Below are the code and all the weights of a small trained network. Each question names an input and a class and asks about switching units off, where a switched-off unit gives its printed mean instead of its output.

import numpy as np


def w(rows, s, z=0):
    codes = np.array(rows[::2]) - 128.0
    scale = np.full(codes.shape[1], s)
    scale[-1] = z or s
    return codes * scale


def f(y):
    return np.maximum(y, 0)


def log_softmax(a):
    a = a - a.max(-1, keepdims=True)
    return a - np.log(np.exp(a).sum(-1, keepdims=True))


def net(x, mask):
    res = np.array(x, float).reshape(1, 4) / 4 @ E
    y = f(res @ A[0][:, :-1].T + A[0][:, -1])
    res = res + np.where(mask, y, B[0][:, -1]) @ B[0][:, :-1]
    return log_softmax(res[-1] @ U[:, :-1].T + U[:, -1])


A, B = {}, {}
E = w([
[106,88,118,101,140,162,83,204],'x0',
[125,87,6,90,162,206,90,126],'x1',
[140,177,76,127,229,138,124,88],'x2',
[107,131,133,44,93,112,200,138],'x3',
],0.013)
A[0] = w([
[148,159,113,187,149,128,91,128,225],'neuron 1',
[73,102,148,134,104,120,168,150,118],'neuron 2',
[146,165,93,37,136,254,104,93,150],'neuron 3',
[127,79,131,185,100,127,94,214,160],'neuron 4',
[97,94,161,87,48,84,176,138,255],'neuron 5',
[142,210,86,152,202,110,148,119,171],'neuron 6',
[111,168,179,151,56,88,204,82,145],'neuron 7',
[107,55,16,48,156,137,115,97,143],'neuron 8',
[128,78,131,100,131,136,100,152,87],'neuron 9',
[124,87,152,143,126,182,66,185,201],'neuron 10',
[225,134,93,174,214,129,82,139,240],'neuron 11',
[174,72,126,128,158,191,41,137,107],'neuron 12',
[117,91,42,93,152,149,149,140,160],'neuron 13',
],0.0092,0.003)
B[0] = w([
[89,180,150,122,144,85,75,122,185],'neuron 1',
[151,125,145,148,92,108,178,140,172],'neuron 2',
[123,152,59,97,119,181,155,110,217],'neuron 3',
[75,58,175,254,21,155,108,173,188],'neuron 4',
[192,41,133,88,117,102,184,144,242],'neuron 5',
[111,184,130,76,206,167,101,168,205],'neuron 6',
[205,108,213,54,121,103,90,55,246],'neuron 7',
[157,121,46,136,99,150,210,70,238],'neuron 8',
[81,142,138,95,100,148,109,146,165],'neuron 9',
[61,108,115,207,89,134,138,136,200],'neuron 10',
[70,182,84,168,134,137,102,50,222],'neuron 11',
[104,143,122,146,77,101,134,94,206],'neuron 12',
[140,109,55,122,116,173,191,92,207],'neuron 13',
],0.0097,0.013)
U = w([
[142,70,153,145,57,136,159,252,107],'0',
[99,204,145,109,246,103,111,126,252],'1',
[253,125,184,67,87,19,123,66,141],'2',
[75,133,122,184,79,98,66,125,26],'3',
[163,137,13,109,110,169,204,92,115],'4',
],0.011,0.0018)

Each question gives the input, the list of numbers given to net, and the class t.
The units are the neurons (one row each of A and B). Each row of codes is followed by its name. A weight is (code - 128) times the scale printed after its matrix; where a second scale follows, it is the last column's (A, B and U).
mask holds one flag per neuron, in row order. A switched-off neuron (its flag False) gives its mean, the last column of its row in B, instead of its output. The means were averaged over made-up inputs and are rounded, as every weight is.
A unit's drop is (log p(t) with every unit on - log p(t) with that unit switched off) / (log p(t) with every unit on - log p(t) with every unit switched off).
The circuit of an input: a set's keep is (log p(t) with only the set's units on - log p(t) with every unit switched off) / (log p(t) with every unit on - log p(t) with every unit switched off). Starting from the 12 units with the biggest drops (on a tie, the unit counted first), units are removed one at a time, each time the one whose removal leaves the highest keep (on an exact tie, the one counted first), for as long as the keep stays at least 0.8.
units of the circuit, in order: the units of the circuit, biggest drop first
top k neurons: the k neurons with the biggest drops, biggest first
drop when u is switched off: that unit's drop, to one decimal
input [-5,-3,2,-3], class 1: units of the circuit, in order => neuron 5; neuron 6; neuron 8
input [4,5,-1,-7], class 3: units of the circuit, in order => neuron 4
input [2,-1,1,3], class 2: units of the circuit, in order => neuron 8; neuron 3
input [4,7,-7,-6], class 3: top 2 neurons => neuron 4; neuron 10
input [0,-4,5,2], class 1: top 2 neurons => neuron 5; neuron 6
input [-3,-7,3,-6], class 1: units of the circuit, in order => neuron 5; neuron 6
input [3,1,3,-4], class 3: top 2 neurons => neuron 5; neuron 1
input [2,-7,-2,-7], class 3: top 2 neurons => neuron 4; neuron 5
input [3,-1,-2,6], class 2: drop when neuron 10 is switched off => 0.3
input [-8,0,6,2], class 1: drop when neuron 4 is switched off => 0.0
input [4,-2,3,-1], class 3: drop when neuron 6 is switched off => 0.1
